Each row has a hidden stage along a path, written after it and counted from one end. A new block has a new path.
-237  84  -60  -65  -226  56  -127  42  103  251  10  177  113  -38  -156  -191  238  117  31  154  100  -6  191  -29  -17  -41  130  262  -40  -125  18  -44  -52  -102  -17  -49 => 22
-35  -15  45  29  -30  173  -22  0  -18  -179  -147  -44  57  404  -137  -195  -20  -23  60  -69  -59  64  -151  -165  63  188  73  -35  3  -84  45  106  350  -214  416  3 => 6
414  65  173  -105  -138  -280  206  155  129  -3  164  -90  168  270  222  280  -240  -172  -11  38  -68  -20  -131  4  -22  -37  130  -135  69  -76  40  -18  -2  126  72  -124 => 23
-254  -36  112  13  -74  342  -187  -122  -181  -30  -108  44  -72  200  -182  -345  107  118  50  -76  -87  -22  227  -108  187  90  5  -73  -85  -52  -158  34  370  -272  392  63 => 5
94  51  -20  -132  107  48  95  80  61  -262  -77  -117  97  560  -70  132  -237  -17  -129  -126  -43  183  -499  -22  -105  163  -16  190  74  -164  291  -36  208  -78  266  -191 => 11
433  153  26  -156  306  -139  381  -183  -75  -233  -61  -116  50  125  286  433  -328  -186  -170  19  102  -18  -253  146  25  72  54  -319  8  -61  121  -12  65  229  113  -30 => 11
-121  82  173  -77  -66  165  -132  -121  -54  -62  28  -175  -95  308  -174  57  -22  -22  -217  -127  -259  147  -163  -63  -115  -34  4  250  71  -182  -1  -62  262  -90  253  -267 => 21
-299  203  -169  -133  -94  120  -145  -82  -103  171  -78  58  -244  -407  -109  108  240  146  -28  63  246  -45  192  232  -18  21  -160  444  -61  -148  31  -118  -154  19  -198  -183 => 12
219  266  -122  -64  172  -210  277  -303  99  18  -153  2  69  -358  171  341  48  -234  -114  204  285  -29  -105  129  -127  2  183  44  48  -136  170  48  -223  320  -207  -24 => 18
518  251  508  -116  -283  -381  145  237  207  -202  373  -315  -9  205  452  726  -371  -221  -67  -161  -398  -184  -275  217  -7  -180  -110  42  148  -83  74  -63  14  237  -269  -266 => 26
106  249  51  -32  -79  -108  35  -151  57  -94  -58  -309  -202  -131  -6  446  31  -260  -142  -39  -55  94  -310  52  -247  37  -4  400  147  -216  110  38  -3  185  -51  -357 => 19
97  141  112  67  40  19  155  -183  164  -121  -166  127  279  0  155  -112  49  -114  122  86  50  -175  27  -60  168  64  281  -165  -49  -30  122  143  132  27  -2  252 => 0
86  260  -161  -106  182  -86  214  -248  -12  11  -154  95  -10  -415  170  268  69  -57  -63  190  350  -123  48  238  23  30  45  -14  -56  -80  119  5  -187  222  -226  49 => 11
-419  55  -28  -134  108  382  -197  -276  -128  59  -107  74  -20  211  -328  -227  124  188  -272  -42  -61  166  15  -36  -60  -32  39  299  -40  -187  46  -136  214  -172  244  -130 => 18
504  154  377  -154  126  -166  320  -56  72  -298  180  -232  137  416  348  514  -434  -191  -249  -66  -315  -50  -324  48  14  -94  139  -356  46  -50  64  -18  254  186  120  -105 => 23
327  143  190  48  -135  -153  148  -68  -38  -93  -39  -161  -139  -270  298  284  -38  -249  187  14  31  -231  148  58  167  83  41  -237  -10  2  -143  149  76  165  -1  24 => 3
105  40  21  28  -140  -20  124  94  181  -2  -106  156  292  67  110  -185  49  -37  267  119  134  -158  105  -98  194  140  268  -111  -89  -7  89  111  87  -46  54  182 => 1
-110  105  123  -80  93  200  -52  -231  -27  -153  -60  -153  -21  356  -180  57  -48  -42  -288  -114  -231  186  -289  -82  -145  -3  73  210  69  -194  97  -36  298  -67  276  -216 => 20
-261  -2  -114  -259  105  321  -55  85  -72  -33  -34  127  103  452  -207  -133  -91  325  -160  -47  41  134  -109  30  45  97  -8  205  -126  -115  179  -198  214  -220  255  -132 => 12
-433  54  -46  -187  50  340  -255  -138  -155  80  -52  103  -111  160  -281  -154  76  273  -211  -112  2  118  59  110  -10  -25  -164  420  -36  -180  77  -207  101  -178  110  -159 => 13
366  121  470  -14  -40  25  122  -64  -54  -416  54  -413  -136  327  268  413  -343  -250  -38  -282  -423  -94  -251  -22  122  72  -1  -179  45  -45  -51  68  457  73  241  -167 => 1
-279  -72  -154  -168  131  210  -104  -47  -20  120  -109  304  257  466  -276  -415  -7  245  -123  -11  153  186  -28  -20  0  32  15  230  -8  -164  217  -166  27  -219  247  39 => 13
-94  82  505  -105  -208  98  -230  99  119  -110  289  -21  133  621  2  -3  -179  136  -187  -249  -536  -31  -120  55  51  -244  -124  213  99  -134  86  -156  256  -182  27  -110 => 26
-185  -7  298  -50  -131  372  -206  -92  -273  -82  21  -114  -246  149  -54  -112  -10  124  15  -181  -264  -107  301  -33  266  33  -76  -120  -129  -15  -279  -31  462  -210  351  -58 => 3
581  -5  276  22  99  -181  355  -23  95  -315  -47  -98  278  445  342  128  -379  -288  99  -58  -102  -95  -210  -118  173  125  237  -547  39  12  57  161  273  93  305  180 => 2
-119  172  158  -143  -257  311  -31  129  -110  -59  77  -163  -194  -135  94  209  40  154  96  -35  -138  -224  232  62  263  113  68  64  -278  16  -149  -75  353  -75  51  -236 => 0
431  35  -35  -161  341  -157  389  -94  21  -193  -87  41  293  433  200  180  -379  -136  -146  31  157  75  -328  46  13  95  132  -326  39  -79  235  -25  41  133  227  72 => 11
-44  45  20  -21  -241  109  11  169  99  50  -46  104  161  31  30  -171  98  72  259  77  82  -153  192  -78  209  144  200  26  -157  -10  13  38  143  -116  76  40 => 0
-223  23  -4  -96  45  230  -109  -158  -38  16  -84  4  67  372  -282  -177  34  58  -205  -45  -89  209  -139  -115  -112  18  96  251  31  -193  90  -75  211  -151  320  -159 => 19
-188  192  -81  68  159  10  -38  -523  68  103  -263  151  106  -207  -166  -162  281  -158  -170  125  172  86  -23  -4  -175  -80  141  259  143  -225  153  72  -139  89  -63  98 => 19
63  170  128  -97  185  74  59  -282  -21  -232  -76  -241  -70  266  -45  300  -149  -152  -323  -135  -188  170  -405  4  -184  1  22  202  119  -203  159  -34  208  84  170  -249 => 18
-215  16  205  -16  -375  -19  -306  130  139  248  169  183  143  245  -144  -291  130  112  42  -42  -147  -14  185  5  5  -186  -60  355  106  -156  17  -92  -66  -176  -48  -27 => 25
-155  106  37  -157  192  189  -63  -180  -31  -155  -82  -18  -2  336  -132  61  -108  93  -274  -152  -81  147  -286  83  -88  6  -95  307  64  -196  233  -124  142  -58  111  -140 => 13
117  63  337  -153  -452  -160  -105  354  76  240  413  101  133  206  202  73  -129  119  90  -42  -188  -204  294  186  184  -231  -115  74  -10  -47  -80  -217  -101  -34  -171  -107 => 27
-106  57  -78  -75  196  115  39  -167  156  -114  -183  74  286  482  -221  -153  -31  -6  -211  -9  2  238  -415  -131  -183  69  187  272  93  -212  342  -11  139  -90  226  -46 => 18
-220  112  152  28  -333  216  -229  65  -52  -45  -40  -135  -267  -149  -71  -1  188  60  177  -92  -111  -136  187  -14  136  109  -72  255  -74  -59  -128  65  252  -147  60  -144 => 3
429  175  324  -47  -226  -428  164  174  318  1  251  41  304  177  364  293  -204  -177  41  30  -120  -184  -99  141  26  -193  50  -37  141  -78  158  -13  -182  178  -294  33 => 26
528  147  218  97  -185  -348  222  -26  60  -115  -32  -215  -83  -244  387  378  -104  -412  250  -3  47  -216  28  48  99  92  53  -208  97  -27  -76  195  -36  264  -63  13 => 2
-337  125  -233  -73  -32  72  -162  -110  62  203  -169  236  37  -161  -222  -187  260  133  -19  80  301  61  62  123  -93  14  -70  532  39  -202  214  -79  -230  -45  -166  -25 => 13
360  64  -59  -47  310  -107  367  -179  29  -219  -185  39  273  318  144  68  -226  -193  -69  89  181  38  -290  -31  24  147  191  -373  30  -65  194  96  109  85  272  151 => 9
-239  137  -220  -163  -55  136  -28  -74  -53  249  -74  120  -39  -278  -131  -6  224  141  -52  193  265  12  219  70  -19  28  115  255  -133  -116  2  -107  -84  10  -32  -147 => 18
215  147  117  -224  185  43  167  -31  -84  -320  23  -272  -111  353  118  495  -357  -39  -265  -183  -149  91  -423  140  -56  77  -104  65  27  -127  169  -114  229  89  153  -295 => 12

Each row has a hidden stage along a path, written after it and counted from one end. A new block has a new path.
-76  17  71  -66  -5  -336  51  -224  36  -202  -208  13  234  -93  269  154  84  -90  47  -156  79  -4  -112  278  394  -343  -47  -275  141  15  -288  135  -34  -57  -242  -170 => 20
-45  22  78  8  46  -279  21  -141  45  -130  -177  -3  158  -81  199  98  65  -100  91  -122  100  24  -24  151  222  -291  -11  -172  60  -24  -201  56  -18  -146  -185  -132 => 19
200  125  256  -125  -131  -195  -35  99  -550  338  -16  -211  38  158  -20  -471  140  135  162  166  355  115  160  -133  -322  106  -238  85  -379  -30  290  -226  37  33  -338  67 => 15
-79  10  32  -47  -27  105  184  -38  -121  -13  183  34  -159  -159  10  97  -249  -147  167  -236  -81  -58  -56  -95  131  -156  14  272  -39  -131  -47  244  144  -71  32  -188 => 24
-26  -2  101  -128  101  239  150  -272  328  -82  267  27  154  104  -215  320  190  -317  -293  -6  -289  -121  -88  135  -105  165  86  -393  175  144  122  -272  -111  266  119  -46 => 0
141  98  189  -134  -173  -236  34  83  -551  249  -75  -124  1  55  33  -420  19  124  102  223  333  79  47  -83  -147  -9  -333  122  -265  -94  91  -42  -26  76  -245  -1 => 18
-73  9  63  -128  -19  -218  44  -289  1  -248  -214  27  261  -153  276  102  86  -108  28  -215  16  1  -125  279  439  -254  -137  -281  245  35  -273  169  -61  3  -269  -169 => 20
93  48  -43  60  -52  -57  146  42  68  -42  -41  106  -162  -177  11  -52  -147  20  -18  76  -9  -39  -176  67  29  -234  -73  228  25  -137  -213  286  -117  -117  63  10 => 18
-15  -46  5  -91  79  -226  -63  -79  131  -28  -136  -105  -42  -88  121  84  117  -18  -52  -45  26  45  -5  131  -5  -60  61  -184  24  42  -93  -37  -180  -128  -86  32 => 5
38  -37  -3  -46  7  269  100  -119  20  -133  22  96  -65  -203  -80  -1  -86  -149  -122  15  -160  -20  -21  -10  -90  94  -234  -4  267  -69  -81  83  -228  63  111  -55 => 16
-154  34  97  64  -27  -189  151  -8  -122  93  160  51  -16  201  -79  229  -59  -167  210  -292  123  92  49  -178  105  -289  225  83  -260  -113  -160  -84  345  -299  -51  -203 => 23
18  40  137  -280  -45  -20  4  -149  -165  189  104  -138  40  125  -87  -127  215  -56  -52  -100  49  99  7  -73  -91  228  -47  -107  -124  112  177  -259  16  92  -192  73 => 0
-180  -33  -99  152  79  -300  36  177  135  145  31  188  -198  264  -201  303  -3  -98  16  -239  71  167  -22  -232  -15  -249  430  59  -277  -111  -346  -153  245  -550  168  -54 => 11
-41  71  201  -205  -126  -67  113  -170  -398  46  92  -66  176  70  74  -53  31  -99  166  -231  95  25  8  -5  198  -57  -138  -60  -93  5  59  -6  200  102  -300  -192 => 23
125  91  196  -109  -143  -222  80  80  -477  209  -40  -107  25  32  39  -331  -17  74  64  288  288  2  13  -26  -132  -57  -319  77  -224  -97  94  -15  -50  150  -173  -52 => 19
-99  -20  136  -139  -22  25  79  4  -448  119  107  -113  -131  -153  73  -100  -225  -134  250  -115  119  9  113  -230  15  -19  -182  247  -133  -157  108  85  119  17  -53  -243 => 23
-40  29  120  -96  -3  430  215  -270  -28  -169  254  153  186  -35  -149  156  -33  -341  -47  -239  -275  -96  -49  -5  89  97  -141  -120  257  6  64  -11  78  214  14  -226 => 23
-71  4  11  206  -1  -323  137  120  79  83  21  93  -132  173  -117  239  -64  -72  30  49  168  79  18  -96  -87  -368  212  49  -230  -168  -319  -77  73  -367  137  -79 => 18
11  36  94  -11  -33  -316  32  -70  -71  -25  -150  -30  95  5  130  8  71  -11  50  6  168  43  -11  121  93  -243  -53  -131  -43  -35  -173  12  -48  -115  -179  -64 => 18
33  62  136  -109  -18  -218  -31  7  -232  148  -44  -75  85  122  33  -126  147  8  80  -71  159  72  27  -5  -34  -14  -8  -90  -200  25  79  -141  90  -54  -236  -30 => 12
-90  -38  -76  199  121  -314  26  187  293  143  28  102  -227  247  -219  321  50  -77  -80  -14  67  117  21  -141  -225  -225  435  -28  -269  -83  -266  -230  55  -490  228  38 => 6
106  61  179  -167  -109  -190  9  26  -291  331  106  -218  -73  237  -118  -206  182  91  11  103  235  133  103  -111  -317  133  -24  -6  -361  36  193  -311  3  0  -199  130 => 3
22  32  119  171  55  -214  92  83  80  91  71  -9  -14  180  -113  175  41  -101  27  130  127  1  84  -18  -239  -226  168  -82  -224  -87  -38  -201  22  -180  58  -66 => 16
158  93  -162  111  -15  16  173  325  196  168  103  278  -366  -13  -273  -92  -168  83  -214  220  -133  -105  -359  -43  -194  -129  139  408  -178  -139  -136  250  -36  -140  328  152 => 8
165  77  -98  112  -25  229  292  181  366  166  372  113  -477  -51  -347  56  -211  11  -165  188  -216  -123  -276  -73  -334  -91  231  515  -190  -134  -5  194  -80  -83  381  197 => 2
-64  71  220  -82  -45  -141  81  -89  -308  112  136  -100  133  164  30  44  48  -129  256  -269  145  51  113  -88  73  -127  63  -38  -245  -13  106  -133  302  -76  -268  -189 => 24
111  12  71  -108  52  72  -23  -49  24  54  4  -47  2  -14  -91  -96  149  -55  -144  98  -54  1  10  32  -250  195  -94  -148  32  60  144  -165  -196  78  -25  81 => 5
14  -12  -49  -102  107  -214  -129  -38  111  -53  -260  16  14  -142  152  -55  141  8  -55  -122  -10  47  -94  135  96  -36  21  -146  84  60  -109  53  -134  -168  -134  49 => 7
13  11  -32  -59  31  3  -4  60  -60  61  -32  38  -163  -136  3  -116  -67  -13  65  -144  -12  46  -67  -97  -11  -11  -3  206  -52  -69  -37  122  13  -172  -19  -5 => 12
75  107  -93  122  -116  225  327  170  14  94  269  276  -359  -107  -251  -66  -364  -36  50  -51  -119  -58  -284  -208  -4  -232  39  669  -134  -257  -184  398  162  -177  257  -16 => 22
-99  -31  -9  297  104  -295  56  174  178  118  33  53  -232  166  -151  287  -62  -107  129  -60  176  143  156  -233  -223  -344  362  125  -299  -191  -267  -172  118  -580  179  -52 => 16
-143  -23  -8  123  -15  -214  173  66  -10  31  45  128  -134  64  -80  237  -165  -136  50  -36  105  53  -32  -133  64  -337  110  112  -125  -193  -343  41  103  -273  161  -179 => 20
24  -5  84  75  73  123  104  -111  137  -119  47  89  92  -8  -119  158  36  -226  -112  73  -96  -49  41  43  -154  -21  -70  -202  154  -38  -40  -129  -143  24  100  -104 => 17
183  85  -16  118  -65  61  183  218  -16  149  115  84  -333  -108  -163  -180  -222  71  -1  227  16  -54  -130  -102  -270  -137  -48  468  -180  -203  -32  222  -81  -109  178  83 => 16
-166  -40  -57  -95  51  -163  56  -134  248  42  79  25  -113  105  -94  294  105  -135  -65  -309  -53  134  -77  -70  114  -88  316  -68  -68  41  -236  -126  87  -295  30  29 => 0
19  -18  127  -144  73  302  142  -297  272  -104  258  -23  155  72  -204  272  191  -288  -293  30  -286  -110  -30  154  -177  224  -4  -412  222  146  160  -282  -195  313  82  -28 => 2
119  60  -112  87  26  281  230  161  355  175  354  107  -495  -94  -342  22  -203  -37  -100  60  -221  -67  -224  -182  -318  -21  243  567  -174  -138  25  161  -24  -166  365  188 => 1
-53  -68  44  -205  117  466  41  -349  237  -128  193  21  69  -66  -206  174  165  -338  -219  -241  -339  20  31  -51  -116  386  -50  -273  337  135  124  -260  -155  141  71  -5 => 1
26  -38  -12  -146  42  130  50  -200  195  -163  -16  114  118  -25  -90  144  160  -149  -343  25  -245  -57  -132  210  -15  152  -104  -396  308  114  -84  -80  -266  182  57  4 => 6
117  82  170  -176  -129  -135  98  16  -214  313  193  -185  -82  222  -150  -149  136  75  -48  156  156  48  -11  -44  -267  89  -4  29  -341  31  191  -222  2  107  -130  116 => 2
-13  -12  94  -10  110  -227  -35  -176  144  -178  -184  -92  169  -138  240  147  122  -107  55  -85  36  -19  35  247  116  -211  5  -295  125  32  -88  10  -142  -86  -188  -105 => 16
94  6  71  -126  81  47  -89  -72  2  27  -78  -31  73  -24  -45  -124  202  -71  -128  26  -47  31  35  34  -203  224  -112  -222  77  87  141  -194  -184  48  -84  67 => 6
79  20  44  -160  52  151  -3  -98  15  -52  -32  134  179  20  -125  -56  184  -138  -296  72  -185  -70  -123  121  -89  246  -179  -336  206  111  83  -139  -175  242  5  -10 => 8
82  167  317  -279  -304  -169  180  -61  -727  285  212  -130  195  324  -39  -260  85  51  147  -25  251  16  -7  -30  42  1  -222  -21  -374  20  221  -122  294  280  -410  -125 => 24
56  59  -7  24  -22  19  202  97  200  224  310  19  -302  135  -293  101  -44  -31  -103  67  -61  -11  -141  -118  -252  -64  264  267  -282  -63  3  -56  47  -120  201  125 => 1

Each row has a hidden stage along a path, written after it and counted from one end. A new block has a new path.
-15  -352  8  -35  119  -194  308  -63  -64  47  87  165  176  6  114  -255  62  129  146  39  -466  -167  14  -75  -152  -147  -175  297  203  109  92  -250  -122  154  119  56 => 1
107  220  -14  71  -68  77  -338  229  -158  66  -183  -171  44  135  63  218  -148  -64  198  124  303  63  -56  99  -1  -267  145  -258  -61  -137  27  123  92  -91  -150  -112 => 7
330  -197  -15  285  144  -10  130  104  -90  208  -86  100  62  151  331  12  100  -136  96  284  -394  -124  75  -162  85  -201  209  221  203  50  -65  -97  -192  -99  79  -200 => 3
-232  97  -89  -244  -26  -182  33  -204  74  -93  294  33  106  -54  104  -47  95  112  22  -71  50  -210  -47  212  -237  262  -93  -29  202  95  -124  -35  354  173  -24  1 => 20
362  -284  12  470  157  -362  330  113  118  352  -207  170  262  154  405  -281  -13  71  263  326  -511  53  220  -124  88  -371  -48  266  374  165  -27  -162  -101  44  229  -442 => 17
-258  246  51  -250  -168  43  -157  -50  -54  -194  94  -143  67  49  -67  128  -110  65  100  -230  335  -58  -273  211  -161  33  -180  -300  -87  -108  73  33  361  86  -73  152 => 26
143  -54  -72  61  8  321  -352  129  70  -35  -27  -26  160  20  59  249  103  -353  18  -116  168  -3  -305  33  -23  -161  184  -192  -217  -259  -1  33  -106  -110  -229  -194 => 6
127  -326  -95  -2  138  210  -8  2  157  68  168  118  188  -49  171  90  198  -211  -50  -106  -84  -221  -162  -16  -75  -112  186  -22  -32  -8  -174  -127  -28  -38  -104  -193 => 3
217  39  -66  131  66  -17  -68  114  -13  164  -59  -97  96  73  238  127  -43  14  120  193  80  -84  79  75  28  -246  269  -179  157  115  -217  69  220  -41  -40  -259 => 4
-66  -64  -17  -244  -19  387  -392  122  -112  -43  32  -261  93  -65  -13  299  -107  -137  37  -171  484  -155  -233  81  -119  -426  225  -402  -228  -56  -146  -18  166  5  -288  -51 => 26
-1  87  76  133  -75  -175  101  45  -40  74  -33  212  45  253  136  -86  35  -45  178  49  -219  21  -87  -17  -37  168  -293  216  69  -197  258  -104  -97  -66  128  35 => 5
-169  112  2  -128  -145  160  -270  73  2  -194  25  117  125  98  -203  117  54  -181  111  -309  155  90  -421  128  -160  152  -289  -103  -334  -457  378  -12  -125  -68  -158  207 => 9
-57  364  -26  -99  -76  -108  188  -92  149  -8  274  157  -41  198  98  139  82  168  15  -108  127  -211  -91  282  -61  528  -92  -234  126  7  -134  104  594  -144  139  140 => 14
-115  194  64  -132  -100  -48  16  150  -133  109  44  139  -59  249  -43  73  -98  168  197  -62  179  -89  -42  132  -120  130  -237  -97  -82  -155  161  -52  180  -161  36  263 => 12
158  -210  20  205  8  73  -324  352  -108  176  -362  -51  255  81  14  -6  -175  -144  321  65  82  225  -85  -74  -30  -677  -55  -42  -197  -251  262  -100  -364  -14  -181  -240 => 7
-215  40  -49  -239  -2  -153  121  -180  49  -5  326  111  43  10  156  -48  112  101  11  -59  -2  -288  -17  148  -224  288  -105  52  203  108  -148  -110  318  109  27  33 => 19
-13  79  -62  -167  -33  331  -416  77  -138  -100  26  -267  52  -42  35  333  -29  -197  4  -59  394  -132  -212  97  -85  -248  306  -334  -140  -81  -137  87  144  -10  -285  -64 => 25
230  -177  -27  199  87  23  100  125  179  174  -18  196  189  125  150  20  77  -64  115  -33  -136  -38  -88  9  19  -121  -2  -46  -5  -74  -13  -72  4  -131  42  -182 => 14
-248  -126  144  -223  -106  198  -36  2  -35  -121  94  55  105  82  -68  23  -49  -100  90  -376  109  -98  -396  -2  -173  -98  -361  -62  -255  -239  233  -234  -11  21  -28  191 => 27
26  232  -34  -122  -83  301  -457  257  -238  -1  -83  -172  -46  122  -69  374  -108  -120  123  -9  472  -42  -161  129  -52  -185  212  -355  -243  -227  22  131  86  -181  -257  81 => 9
-117  -65  -121  -243  -45  277  -534  191  104  -107  -50  -196  325  -165  -256  205  -128  -49  153  -337  618  99  -318  269  -218  -466  29  -560  -395  -227  48  69  143  68  -410  -97 => 9
-102  -58  -9  -80  -13  -49  229  -83  311  -7  271  350  165  107  9  -44  172  27  25  -336  -73  -132  -254  159  -144  374  -335  -38  -63  -154  80  -127  209  -72  95  91 => 14
55  54  52  0  -43  153  -272  190  -216  38  -182  -275  70  75  76  185  -213  -37  185  64  279  -8  -91  20  -16  -503  140  -266  -58  -30  -14  21  99  9  -136  -94 => 26
-140  139  40  -100  -44  -303  371  -74  168  137  244  277  37  201  121  -116  4  322  132  -109  -13  -197  30  209  -136  371  -354  -41  185  77  -44  -105  491  -43  236  118 => 15
354  -131  -31  316  153  -17  257  -16  103  216  91  215  25  189  462  42  235  -199  -28  226  -432  -237  38  -120  121  117  236  217  293  99  -240  -79  -5  -156  174  -285 => 17
75  236  -70  -79  -47  312  -411  55  -179  -125  -3  -312  -17  17  105  411  -5  -222  -23  59  345  -126  -185  104  -3  -139  424  -347  -47  -57  -191  186  209  -59  -243  -78 => 25
-104  -113  -134  -261  48  157  -387  58  -124  -3  70  -226  150  -173  36  144  -31  -56  65  0  343  -161  -33  108  -222  -375  266  -203  -34  53  -180  -29  85  148  -337  -143 => 22
-151  -329  -37  -200  72  35  166  -105  177  5  304  275  189  -35  45  -99  186  -33  -3  -282  -148  -242  -197  34  -229  113  -217  110  -39  -51  10  -265  1  58  -6  52 => 3
-117  -231  -22  -155  14  97  70  26  269  22  213  306  222  33  -82  -20  116  -21  62  -403  62  -109  -289  122  -197  96  -297  -100  -231  -211  108  -184  57  -61  -42  69 => 13
155  259  -114  -22  30  158  -91  -52  29  -2  201  -90  -63  77  256  354  133  -103  -100  95  180  -286  -55  165  31  218  439  -292  154  109  -403  186  457  -142  -57  -122 => 4
-207  -206  -8  -164  32  -153  207  -146  95  43  289  279  118  28  147  -194  160  24  42  -129  -219  -238  -74  16  -240  220  -292  272  126  -4  34  -281  12  111  72  28 => 19
55  -67  101  291  -13  -461  158  102  -316  184  -269  161  76  246  240  -352  -60  40  355  412  -595  128  189  -209  -47  -168  -327  616  309  -81  423  -217  -475  115  177  -46 => 21
528  210  -17  627  81  -296  184  9  -175  160  -231  15  -42  302  578  4  151  -198  113  678  -692  9  206  -177  278  81  344  392  570  108  -68  141  -145  -97  248  -351 => 19
20  248  53  -109  -87  303  -197  25  -144  -118  47  -260  -67  115  113  367  -73  -117  -9  -67  325  -183  -250  97  26  -90  230  -389  -53  -23  -176  115  375  -94  -71  37 => 27
349  140  102  486  -68  -91  -253  432  -391  186  -595  -71  55  346  110  33  -217  -148  420  425  -196  353  33  -168  164  -502  -15  156  -23  -317  455  56  -503  -157  -5  -118 => 9
27  64  -125  -159  50  197  -291  -3  -197  -3  152  -172  -50  -37  201  276  101  -176  -52  156  180  -287  -8  52  -102  -47  443  -90  99  76  -286  51  121  -4  -226  -95 => 21
-82  -105  25  -99  -10  77  119  40  139  55  195  334  84  155  -17  19  124  -38  63  -279  -28  -145  -234  68  -137  232  -280  14  -166  -224  140  -178  21  -149  37  158 => 13
-236  -26  -24  -246  -5  -197  49  -74  -75  77  203  53  58  5  115  -111  -14  177  119  15  48  -224  78  107  -254  33  -146  86  180  112  -63  -165  199  152  -14  32 => 20
